(in the rows, 128 means zero)
Facts:
q195	brotrus	gipo; q313	brotrus	gipo; q496	brotrus	tegrak; q610	brotrus	tegrak; q568	brotrus	gipo; q791	brotrus	tegrak
q143	brotrus	tegrak; q134	brotrus	totruber; q8	brotrus	babros; q862	brotrus	gipo; q41	brotrus	totruber; q521	brotrus	poklis
q594	brotrus	babros; q76	brotrus	totruber; q994	brotrus	gipo; q360	brotrus	totruber; q970	brotrus	poklis; q864	brotrus	tegrak
q173	brotrus	gipo; q798	brotrus	totruber; q508	brotrus	gipo; q754	brotrus	tegrak; q108	brotrus	zivimil; q774	brotrus	gipo
q942	brotrus	totruber; q208	brotrus	babros; q382	brotrus	totruber; q47	brotrus	gipo; q312	brotrus	babros; q232	brotrus	gipo
q836	brotrus	gipo; q237	brotrus	gipo; q433	brotrus	tegrak; q642	brotrus	babros; q70	brotrus	poklis; q64	brotrus	babros
q819	brotrus	gipo; q37	brotrus	babros; q17	brotrus	totruber; q187	brotrus	tegrak; q907	brotrus	poklis; q349	brotrus	tegrak
q286	brotrus	poklis; q795	brotrus	poklis; q727	brotrus	gipo; q802	brotrus	babros; q247	brotrus	gipo; q449	brotrus	gipo
q972	brotrus	gipo; q67	brotrus	poklis; q936	brotrus	tegrak; q253	brotrus	tegrak; q329	brotrus	gipo; q385	brotrus	tegrak
q218	brotrus	gipo; q814	brotrus	poklis; q189	brotrus	poklis; q393	brotrus	zivimil; q838	brotrus	babros; q297	brotrus	zivimil
q90	brotrus	tegrak; q484	brotrus	gipo; q659	brotrus	gipo; q871	brotrus	gipo; q157	brotrus	gipo; q283	brotrus	totruber
q304	brotrus	gipo; q964	brotrus	gipo; q820	brotrus	babros; q466	brotrus	tegrak; q475	brotrus	zivimil; q796	brotrus	gipo
q749	brotrus	tegrak; q881	brotrus	totruber; q73	brotrus	zivimil; q51	brotrus	gipo; q585	brotrus	tegrak; q414	brotrus	gipo
q474	brotrus	gipo; q431	brotrus	gipo; q983	brotrus	zivimil; q684	brotrus	gipo; q407	brotrus	tegrak; q678	brotrus	gipo
q902	brotrus	poklis; q599	brotrus	tegrak; q682	brotrus	gipo; q204	brotrus	totruber; q491	brotrus	gipo; q21	brotrus	zivimil
q706	brotrus	gipo; q927	brotrus	gipo; q391	brotrus	gipo; q707	brotrus	gipo; q39	brotrus	gipo; q58	brotrus	gipo
q231	brotrus	totruber; q591	brotrus	tegrak; q756	brotrus	babros; q235	brotrus	poklis; q196	brotrus	gipo; q906	brotrus	babros
q770	brotrus	tegrak; q31	brotrus	gipo; q340	brotrus	poklis; q723	brotrus	gipo; q868	brotrus	gipo; q736	brotrus	gipo
q901	brotrus	poklis; q158	brotrus	totruber; q339	brotrus	gipo; q918	brotrus	zivimil; q977	brotrus	babros; q742	brotrus	gipo
q164	brotrus	babros; q65	brotrus	gipo; q124	brotrus	totruber; q403	brotrus	babros; q564	brotrus	tegrak; q322	brotrus	tegrak
q746	brotrus	tegrak; q450	brotrus	zivimil; q470	brotrus	tegrak; q60	brotrus	gipo; q195	vagos	q964; q496	vagos	q774
q610	vagos	q814; q568	vagos	q304; q791	vagos	q195; q143	vagos	q868; q134	vagos	q237; q862	vagos	q466
q41	vagos	q746; q594	vagos	q31; q76	vagos	q196; q994	vagos	q349; q360	vagos	q407; q970	vagos	q798
q864	vagos	q727; q173	vagos	q936; q798	vagos	q143; q508	vagos	q599; q754	vagos	q449; q774	vagos	q864
q942	vagos	q508; q208	vagos	q749; q382	vagos	q297; q312	vagos	q862; q232	vagos	q39; q836	vagos	q907
q237	vagos	q496; q433	vagos	q283; q642	vagos	q881; q70	vagos	q247; q64	vagos	q564; q819	vagos	q927
q37	vagos	q414; q17	vagos	q76; q187	vagos	q972; q907	vagos	q218; q349	vagos	q47; q286	vagos	q70
q795	vagos	q770; q727	vagos	q253; q802	vagos	q189; q247	vagos	q158; q449	vagos	q60; q972	vagos	q819
q67	vagos	q906; q936	vagos	q204; q253	vagos	q21; q329	vagos	q17; q385	vagos	q491; q218	vagos	q723
q814	vagos	q339; q189	vagos	q795; q297	vagos	q134; q484	vagos	q791; q871	vagos	q433; q157	vagos	q108
q283	vagos	q678; q964	vagos	q322; q820	vagos	q901; q475	vagos	q67; q796	vagos	q340; q749	vagos	q313
q881	vagos	q235; q73	vagos	q706; q51	vagos	q431; q585	vagos	q173; q414	vagos	q41; q474	vagos	q37
q431	vagos	q73; q983	vagos	q157; q684	vagos	q983; q407	vagos	q312; q678	vagos	q736; q902	vagos	q682
q599	vagos	q329; q682	vagos	q610; q204	vagos	q64; q491	vagos	q403; q21	vagos	q756; q706	vagos	q360
q927	vagos	q707; q707	vagos	q585; q39	vagos	q231; q58	vagos	q385; q231	vagos	q871; q591	vagos	q642
q756	vagos	q568; q235	vagos	q754; q196	vagos	q484; q906	vagos	q164; q770	vagos	q187; q31	vagos	q836
q340	vagos	q474; q868	vagos	q994; q736	vagos	q382; q901	vagos	q918; q158	vagos	q8; q339	vagos	q802
q918	vagos	q58; q977	vagos	q65; q742	vagos	q51; q164	vagos	q659; q65	vagos	q591; q403	vagos	q470
q564	vagos	q796; q322	vagos	q475; q746	vagos	q742; q450	vagos	q232; q470	vagos	q977; q60	vagos	q450

Known rows:
q297: [ 99  74 113  87  54 136 122 132 105 169 114 145  93 142 158  89  97 101
 120 134 137 117 160 118 114 127 114 121 114 126 110 120 195 101 166  93
 132 217 136 146 153 149]
q906: [113  82 127  80  57 132  99 126 119 120 122 166 115 155 155 140  76 130
 134 136 107 149 174 136 205 130 122 148 112 120 118  89 124 132 153 114
 139 213 153 126 130  88]
q791: [149  95 113 100  47 134  84 140 123 120 130 181 128 158 146 182  71 112
 152 131 112 187 139 102 186 136  97 132 141 122 161 106 105 122 143 128
 122 183 158 117 127  89]
q907: [123  53 127  73  91 125 138 112 107 145 117 143 114 159 160 128  95 103
  78 117 113 148 144 140 164 125  96 135 100 117 124 102 158 114 165 130
 129 198 121 126 143 141]
q964: [139 126 133  78  92 137  99 111 110 119 111 183 166 162 189 134  71  99
 132 117 109 191 137  88 199 124  94 109 105 144 132 105 141 149 161 124
 125 162 157 126 131 105]
q414: [150 111 149  63 139 160 133 110 114 127  91 166 183 138 152  87 115 123
 110  79 136 199 126  97 181 118  79  96 108  84 153 102 219 129 150 141
  98 173 120 125 168 129]
q742: [142 117 157  63 141 160 150 106 116 130  93 163 186 145 156  92 112 124
 103  88 134 202 131  94 184 120  71  96 116  87 158 106 217 126 150 146
  93 175 140 119 173 137]
q64: [141  55 122  66  96 145  93 136 116 123 104 157 112 122 120 100 118 147
 129  93 130 148 145 148 184 124 127 145  88  70 125  78 188 123 146 119
 131 218  82 137 147  90]
q918: [ 92  35 139  60 115 119 167 112 103 115 112 137 115 128 162 123  98  98
  97 129 109 136 133 170 171 135  89 135 115 133 133  78 177 117 173 138
 134 175 112 120 145 150]
q283: [114  76 101  87  50 144 115 152 110 141 107 157  95 108 136  86 104 101
 161 121 132 127 162 121 117 129 119 106 135 120 141 109 180  97 159  88
 132 200 121 148 160 149]
q902: [136  42 112  73  95 121 110 119 100 146 118 146 106 143 155 128 104 104
  80 108 113 143 124 149 152 122 108 145  76 114 122  92 165 117 163 126
 142 194  82 135 131 129]
q746: [156  82 133  84  98 157 130 137 129 131 110 163 145 142 109 136 115 136
 126  98 137 196 131 106 171 133  78 118 151  62 187 105 181 103 133 148
  91 194 132 111 170 117]
q312: [104  77 151  69  97 144 149 121 123 132 112 148 127 152 135 117 102 148
 106 129 122 157 167 139 193 129 102 139 121  82 145  93 179 114 146 134
 113 220 156 116 162 123]
q820: [ 94  39 134  67  88 124 150 134 113 117 121 141  90 126 132 137 101 129
 113 148 104 127 157 179 174 138 109 149 109 116 153  75 163 106 160 132
 138 195 122 122 146 133]
q901: [115  30 134  66  96 121 162 112 105 123 115 136 103 140 152 131  98  95
  82 120 101 142 145 167 166 132  90 134 113 126 136  88 155 107 170 138
 130 183 107 120 145 152]
q819: [159  79 109  66 135 133  87 133  96 136 103 167 143 114 154 115 125 112
 108  91 125 166  80 134 137 119 103 126  44 107 151  82 220 128 158 130
 139 155  52 147 135 119]
q393: [110  61 129  70 100 129 131 114 107 136 110 148 126 140 166 110  96 107
 107 116 123 144 139 133 169 126 103 134 106 118 115  94 180 124 163 122
 133 196 119 130 142 127]
q659: [134 117 133  77  98 138 114 116 109 127 110 175 160 151 179 128  83 103
 122 117 113 183 131 102 179 125  89 109 103 137 140 104 164 137 161 127
 123 162 144 129 137 120]
q466: [137  81 130  90  87 144 137 140 124 139 120 159 134 147 120 155 107 129
 118 128 129 183 128 117 157 136  76 124 149  83 193 107 170  96 137 147
 100 190 148 110 163 134]

Rows:
No name comes twice in this set of rows, the named rows included.
[175  56  98  85  90 144  80 156 115 131 113 168 119 115 103 143 126 129
 139  91 135 176  99 129 143 130 104 136 106  72 176  89 183 106 138 135
 121 184  64 133 145  99]	q936
[158  57 131  65 109 149 116 108 114 129  98 152 139 146 143  87 111 117
  95  62 131 173 147 118 189 116 104 125 105  75 110  99 180 125 153 130
 112 210  89 130 156 110]	q340
[111  36 120  67  88 132 150 141 108  93 101 148 105  88 128 106 105  93
 152 117 111 139 147 164 157 140 105 113 143 130 162  77 163 106 168 119
 135 168  95 130 156 152]	q881
[139  35 106  72 100 117 102 123  97 148 118 146 102 141 155 132 110 106
  75 106 113 138 110 156 147 120 111 152  57 112 120  88 173 118 164 126
 147 192  64 139 126 126]	q814
[121  40 106  72  94 119  91 145 102 140 123 152  86 120 132 141 118 139
 106 130 114 122 116 176 153 126 129 168  50 100 137  71 184 116 154 120
 158 202  69 141 124 107]	q802
[175  50  91  86  92 138  74 158 111 134 117 167 111 111 105 150 127 127
 135  98 133 171  90 136 136 130 106 141  96  76 178  86 185 105 139 132
 127 182  57 136 138 100]	q585
[147  86 112  99  55 135  94 143 120 127 129 174 119 149 136 178  82 112
 146 133 115 182 133 109 171 136  96 132 138 115 169 104 122 115 144 130
 121 183 145 118 133 100]	q599
[140  85 136  87  95 148 143 137 126 139 118 158 138 149 118 152 109 133
 117 122 130 190 129 111 161 135  74 123 151  76 193 108 174  97 136 151
  93 191 153 107 167 131]	q407
[161  99 134  62 137 156 112 118 110 125  90 168 169 126 150  86 119 121
 116  73 135 192 116 102 169 118  91 102  89  87 147  94 219 131 153 135
 109 169  92 135 159 119]	q796
[118  94 124  81  93 131 106 128 111 125 116 167 149 142 167 134  87 114
 130 121 115 162 135 121 185 125 101 129 113 122 139  93 147 134 154 120
 134 188 141 124 135 118]	q942
[132 118 159  64 141 156 157 104 116 135  98 160 189 152 161 101 108 124
  95 101 130 199 128  97 181 122  67  97 117  93 163 107 213 124 151 149
  95 172 151 115 172 144]	q706
[109  80 124  77 103 129 126 132 107 137 116 156 140 134 156 128 102 117
 114 128 118 152 123 136 163 126  97 130 107 113 155  92 175 119 154 127
 131 185 134 125 145 140]	q158
[125  25 119  81  78 127 160 151 114 102 122 147  82 104 104 170 108 100
 136 143 104 152 127 171 139 151  81 128 155 121 210  81 153  80 159 147
 122 155 102 114 155 154]	q470
[116  32 112  68  60 141 131 129 108 107  96 146  82 102 140  73  98  85
 158 100 126 125 173 145 149 135 120 110 142 132 109  91 172 108 176  96
 134 191  92 145 157 133]	q450

Now the same things, written a new way:
Known rows:
q47: [148 114 106 152 112 133 149  79 136 148 118 107 153 154 127 134 130 136
 112  96  91 110 139 108  71 121 115 108 117 140 149 109 148 156 112 120
 133 131 113 164 113]
q173: [125  88 139 153 124 121 125 144 125 145 104 124 146 132 137 123 130 102
 113 116 151 117 122 131 112 152 156 188 100 133 110 119 155 154 170 125
 177 117 106 138  47]
q585: [122 107 145 107 128 109  90 154 143 127 154 137 107 132 103 104 130  99
 126 141 160 120 115 124 143 176 152 175  86 116 145 124 185 106 125 147
 171  99 134 116  67]
q707: [126  85 142 148 124 133 124 138 127 146 107 122 144 138 143 120 129 104
 114 109 149 118 125 131 115 148 151 181  96 131 106 127 152 134 186 118
 179 123 111 127  58]
q936: [121 112 143 111 129 101  91 157 140 132 151 140 106 124  96 107 133 101
 126 146 159 117 112 124 143 177 155 180  93 119 150 116 184 129 114 155
 171  95 130 125  59]
q8: [117 117 161 135 128 107 148 127 137 119 152 128  97 114  85 119 106 125
 125 121  66 142 118 123 103 117 121  82 104 136 130 136 106 119 105 144
 126 145 136 123 146]
q196: [109 118  82 133 128 141 108 131 123 168 108  98 157 124 131 124 125 146
 128  81 134 152 109 130 193 124 135 151 174 141 115 123  65 161 125 117
 122 134 107 122 113]
q108: [160 156 160  83 125 130 149 152 120 124 117 135 135 156 141 118 117 142
 122 141 139 133 143 122 143 113 131 108 134 142 142 129 134 166 134 139
 114 153 126 127 141]
q594: [123 117 160 136 127 103 152 120 137 120 156 128 100 120  85 120 105 126
 125 119  59 141 118 119  99 117 118  77 100 137 136 134 113 113 103 145
 125 145 137 127 145]
q51: [101 116 125 169 147 158 163 103 108 129 114 131 139 153 158 137 150 107
 126 146 175 121 140 140 116 122 129 139 175 140 129 138 107 213 115 134
 128 113 132 160  95]
q642: [114 148 164 135 123  81 142 150 130  94 125 145 119  84 121 108 123 112
 125 131  21 154 127 137 109 121 106  68  88 114 129 125 114  87  88 131
 118 149 130 104 131]
q313: [126 123 108 148 125 151 141 118 122 145 109 117 148 139 142 131 133 124
 119 111 123 121 133 126 111 124 127 134 135 133 122 125 116 148 132 114
 136 125 114 136 115]
q521: [119  98 144 123 121 113 123 135 145 102 157 145 133  93 137 153 118 132
 129 122 167 118 151 123 154 104 114 137 150 122 131 124 127 113 181 145
 102 149 134 132 148]
q195: [106 115  83 133 127 140 107 132 125 170 109  97 157 125 131 124 126 146
 129  79 134 151 108 131 196 125 137 155 178 142 115 124  63 160 125 114
 121 134 108 123 111]
q382: [169 166 131 121 137 103 111  97 125 119 106 126 101 122 114 163 126 180
 153 171 118 119  91 132 107 132 142 133 111 132  86 133 138  88 149 114
 112 121 131 136 198]
q208: [116 118 161 137 131 107 145 135 134 116 150 131  99 112  87 118 107 124
 127 125  70 143 115 126 113 119 122  88 104 135 128 137 105 114 105 142
 127 144 137 119 142]
q564: [114 118 141 118 132  94  95 161 135 131 150 142 105 121  92 111 137 105
 128 155 163 116 113 125 150 180 153 178 110 124 154 111 177 152  95 164
 158  88 129 138  56]
q403: [115 141 137 128 117 105 150 170 105 110 141 150 118  76 102 100 115  91
 121 135  18 156 154 138  99 133 109  64  87 109 122 122 113  98 108 145
 115 155 129 112 141]
q253: [133 184  95 105 131 164 111 181 119 150 162 140  82 117  61 124 121 137
 135 164 164 103 118 114 104 146 136 142 118 114 132 127 134 110  97 121
 123  89 138 108 179]

Rows:
No name comes twice in this set of rows, the named rows included.
[142 145 137  72 128 122 118 167 119 146 116 118 144 140 133 112 111 161
 130 115 151 159 121 128 224 116 140 125 173 150 135 127  88 175 125 139
 103 157 118 115 138]	q475
[127 100 127 140 127 184 142 103 126 135 121 113 143 166 168 121 131 104
 120 100 153 128 142 131 103 113 127 129 120 126 113 155 130 100 182  98
 158 136 129 107 124]	q682
[109 103 131 167 135 119 140 134 116 142 105 132 142 128 133 132 141 111
 119 136 157 113 124 135 124 148 148 173 139 139 121 116 132 208 132 140
 154 108 110 161  53]	q474
[168 206 170  92 131 134 143 181 126 125 102 141 118 139 127 138 116 179
 126 166 165 113 106 118 122  98 140 124 129 141 119 131 114 143 123 106
 107 130 120 103 179]	q297
[135 167 100 151 129 175 142 160 109 162 108 126 121 119 100 146 123 152
 124 140 152  98 115 120  78 117 137 153 132 129  92 126  98 140 139  86
 128 107 113 120 166]	q774
[105 111 129 169 140 132 146 126 115 138 105 132 142 138 140 135 144 108
 122 141 166 118 128 137 125 140 144 165 153 141 124 122 124 209 122 140
 145 110 118 161  67]	q414
[ 97 100 182 156 142  81 149 145 127 114 146 145  90 108  83 121 117 111
 128 153 105 137 106 134 125 138 143 127 115 144 128 130 113 177 101 169
 138 127 134 145  88]	q37
[125 150  97 143 115 135 141 147 108 128  90 135 172 105 166 115 146 101
 116 118  73 135 161 142 102 133 110 112 118 108 120 110 130 126 120 106
 127 137 111 124 107]	q65
[122 151 144 135 131 136 151 173 115 140 155 138  73  96  47 129  95 137
 128 145  87 125 113 120  84 116 133  99  96 132 101 137  87 116 120 130
 121 131 133 113 186]	q756
[128  85 141 145 124 148 127 128 130 138 110 119 142 150 152 118 126  99
 114 104 154 121 129 131 107 139 148 168  97 129 107 139 152 114 199 111
 181 125 118 117  72]	q819

The same things again, as new rows of numbers:
Known rows:
q902: [150 135 129  83  85 173 156 142 146 125 150 138  86 137 166 155 120 170
 167 102 104  99 131 140 107  94 102 114 121 136 140 108 128 166 127 135
 121 109 133 101 158  91 143 105 133 123 112  97 132 160 156 138 125]
q382: [ 93 153  72  59 149 152  98 147 117 122 123  70  82 182 130 159 167 108
 110 141  77 193 121 120 155 146 122  90 116 102 126 143 169 119 132 129
 136 113 134 107  85 182 115  40 143 142 113 156 142 158 162 116  91]
q599: [126 120 118 154 181 111 132 143 110 150 121  99 137 178 124 125 124 186
  80 121 125  81 126 151  93 132  77 114 130 128 184 151 155 141  95 152
 127 153 110 145 118 120 111 146 110 130 103 130 112 102 125 142 165]
q470: [195 125  91 142 196  86  66 130 126 143  72 132 122 154 101 169 127 226
 168 107 166  79 186 140 139 149 104 122 139  72 175 152  95 125 120 165
 129 168 144 137 118 106 113 172 117 136  91 110 107  93 100 149 123]
q682: [144 116 156 143 118 125 122 140 120 105 157 138 161 114 120 113 105  74
 135 132 135 132 146  83 113 128 149 151 124 141 109 116 129 110 146 113
 118 132 100 121 102 109 169 129 134 135 137 118 111 132 137 126 115]
q774: [143 121 159 117 154 166  90 160 135  92 183  90 130 113 134 148  91 111
 120 138 136 175 182  96 140 140 142 113 131 107  68 186 162 115 149 124
 156 133  99 120  56 146 125 138 149 122 171 109 114 118 161  66  54]
q901: [166 135 123  76  96 167 148 137 162 128 137 135  82 136 157 174 119 191
 186  93 117  95 152 135 109 106 104 108 125 119 135 118 113 161 125 145
 122 112 137 107 153  97 144 120 135 118 107  91 125 160 148 129 115]
q475: [125  89 157  88 148 177 209 126 145 118 123  99 134 155 129 119 149 175
  81  88 120 104  72 127 101 148 157 147 138 149 170 104 146 101 116 122
 109 139 158 132 136 212 126 166 122  90  93 136  80 110 142 103 186]
q836: [127 125 153 136 111 126 130 136 127 116 138 133 155 115 110 128 108  93
 130 137 147 132 149  97 113 136 138 135 131 143  97 125 133 109 147 120
 130 134 109 128  98 126 161 149 125 136 149 133 114 131 139 105 112]
q65: [180 126 127 123 116 108  98 121 150 124  95 169 157 102  68 165 101 127
 193 125 180 107 186  83 129 147 161 151 154  97 102 119  78  91 160 155
 126 158 129 127  93 124 163 181 121 143 119 122 111 125 115 106  94]
q393: [119  96 133 151 117 202 117 115 103 144  98 140 138  78 177  79 172 153
 151  72 108 138  27 172 192 135 204 179 147 123 115 162  97 114  86 117
 135 133 189 124 183 193  68 123 138  61 116 116 162  93 113 114 166]
q17: [ 83 133  86  54 145 124 186 120 122 146 130  82 131 181  97 142 155 122
 108 110 102 130 108 108  85 168 124 108 138 131 180 114 112 126 110 163
 116 107  87 148  98 197 130  92 152 122  77 155 142 170 124 111 180]
q678: [108 138 148 129  92 156 109 153 125 110 134 137 133 133 111 126 106  66
  93 164 111 161 116 104 132 120 130 135 132 137  69 142 200 100 150 119
 142 156 132 107  86 126 153 105 102 159 151 148 116 135 181 101  69]
q450: [133 122 127 110  93 162 138 133 148 121  44 162 108 157 117 123 171 137
 105 123 108 123  43 132 151 122 161 156 130 135 137  72 171  74 144 100
 110 169 232  86 163 170 151 128  67 137  90 175  82 115 167 150 135]
q796: [ 65 165 139 150  90 103 144 135 171 141 114  94 158  94 143 153 124 107
 125 164 180 119 152 152 135 122 127 110 123 140  68 115 112 101 167 112
 139  94 101 127 121 128 178 189 110 135 229 150 122 124 118  84 135]
q322: [116 113 127 143 179 117 166 138 113 159 126 100 148 187 115 120 114 188
  59 113 125  66 111 150  73 138  73 122 143 141 199 150 163 143  82 172
 122 157  94 158 117 137 109 154 110 128  93 129 112 114 128 130 183]
q970: [146 140 124  83  83 173 157 139 153 129 144 129  83 143 163 158 122 177
 163 106 103 100 130 142 109  97  95 111 124 135 135 113 128 162 121 137
 126 111 133 103 161  96 142 107 129 125 115 102 134 158 156 134 124]
q339: [165 102 164 154 131 116 106 147 110  84 181 145 171 121 136  95 111  56
 142 124 121 141 137  68 107 130 155 165 109 141 128  86 126 120 153  95
  99 125  88 118 103  82 175 109 154 129 121  98 101 123 135 152 122]
q723: [100 120 136 188  77 168  92 107  86 152 132 170 192  50 134  71 116  72
 168 106 133 136  78 143 158 126 180 177 166 123  62 197  89 122  88 152
 156 136 109 142 142 133  93 116 146  93 154 107 206 124 110  95 132]

Rows:
No name comes twice in this set of rows, the named rows included.
[140 130 110 164 180 100 100 147 102 143 112 106 121 172 138 133 130 181
  99 129 127  98 137 150 119 128  80 111 120 124 172 144 151 139 110 135
 128 150 129 133 128  98 114 136 110 139 116 123 113  99 125 154 145]	q143
[126 138  86  83 146 101 154 106  23 130 136  90  76 148 121 138 190 119
 146 126 104 167 168  62 135 160 120  96  87 168 147 106  79 122 128 109
 135 105 136 129 143 156 130  66 133 134 103 163 149 163 132 166 172]	q360
[138 115 151 162 124 108  96 157 159  95 172 132 192 117 150 103 109  50
 143 131 135 136 117 107 110 119 159 163 106 128 129  76 124 124 161  94
  87 103  77 121 101  80 184 122 161 127 148  94 101 116 119 145 123]	q972
[116 116 164 125 115 137 176 132 132 126 158 125 175 127  96 121  92  95
 103 126 145 110 133  92  77 145 137 142 144 152 116 127 140 111 131 148
 127 142  80 148  89 144 157 162 127 128 130 132 114 140 140  88 139]	q329
[175  91 150 118 177  84 138 102 167  84 184 176 105 126 128  82 123  90
 105 136 105 173 118 120 127 112 144 132  97 130 197  65 132 184 140  79
  86  98 137 136 158  94  95  88 183 131  81 106 116 130  91 204 110]	q802
[146 104 142 106 145 168 149 138 142 106 107 107 111 134 156 127 162 166
 114 101 123 127  95 128 151 134 165 138 114 135 144  98 137  95 140  89
 114 129 189 110 153 182 133 151 122  98 116 134  79  93 138 127 155]	q983
[ 71 168  96 176 154  75 106 150 160 170  78  66 126 154 171 154 150 187
  95 153 159  83 129 219 143 114  70  86 110 115 145 134 138 136 127 124
 132 107 121 128 147 106 132 180 102 137 194 140 113  89 103 133 165]	q564
[114 131 149 161 114 103  99 158 180 108 151 122 190 115 150 115 112  63
 134 136 146 128 117 131 117 113 154 151 112 117 118  83 127 112 165  99
  94  95  75 115 106  93 188 140 158 129 168 102 104 113 114 130 126]	q927
[134 142 135 140  69 115 118 128 140 128  72 194 155 129  69 133 111  74
 141 150 146 113 114 100 118 123 141 158 152 129  97  97 139  82 157 138
 126 170 147 111 109 110 177 138  83 172 118 155 117 140 148 127  97]	q449
[171  96 165 123 145 150 188 108  37 100 130 107  67 111 162 114 184 175
 124 105 121 147 139  74 154 141 148 128  83 197 133  96 107  99 135  58
 138 129 211 112 189 169 129 141  97 100 123 154  90 107 148 157 182]	q73
[137 121 154 149 106 127 134 123  91 116 150 143 150 100 116 115 114  89
 139 139 139 138 152  83 122 133 144 145 127 158  89 133 118 105 137 122
 136 133 113 133 116 117 149 135 119 130 151 134 128 133 140 117 125]	q862

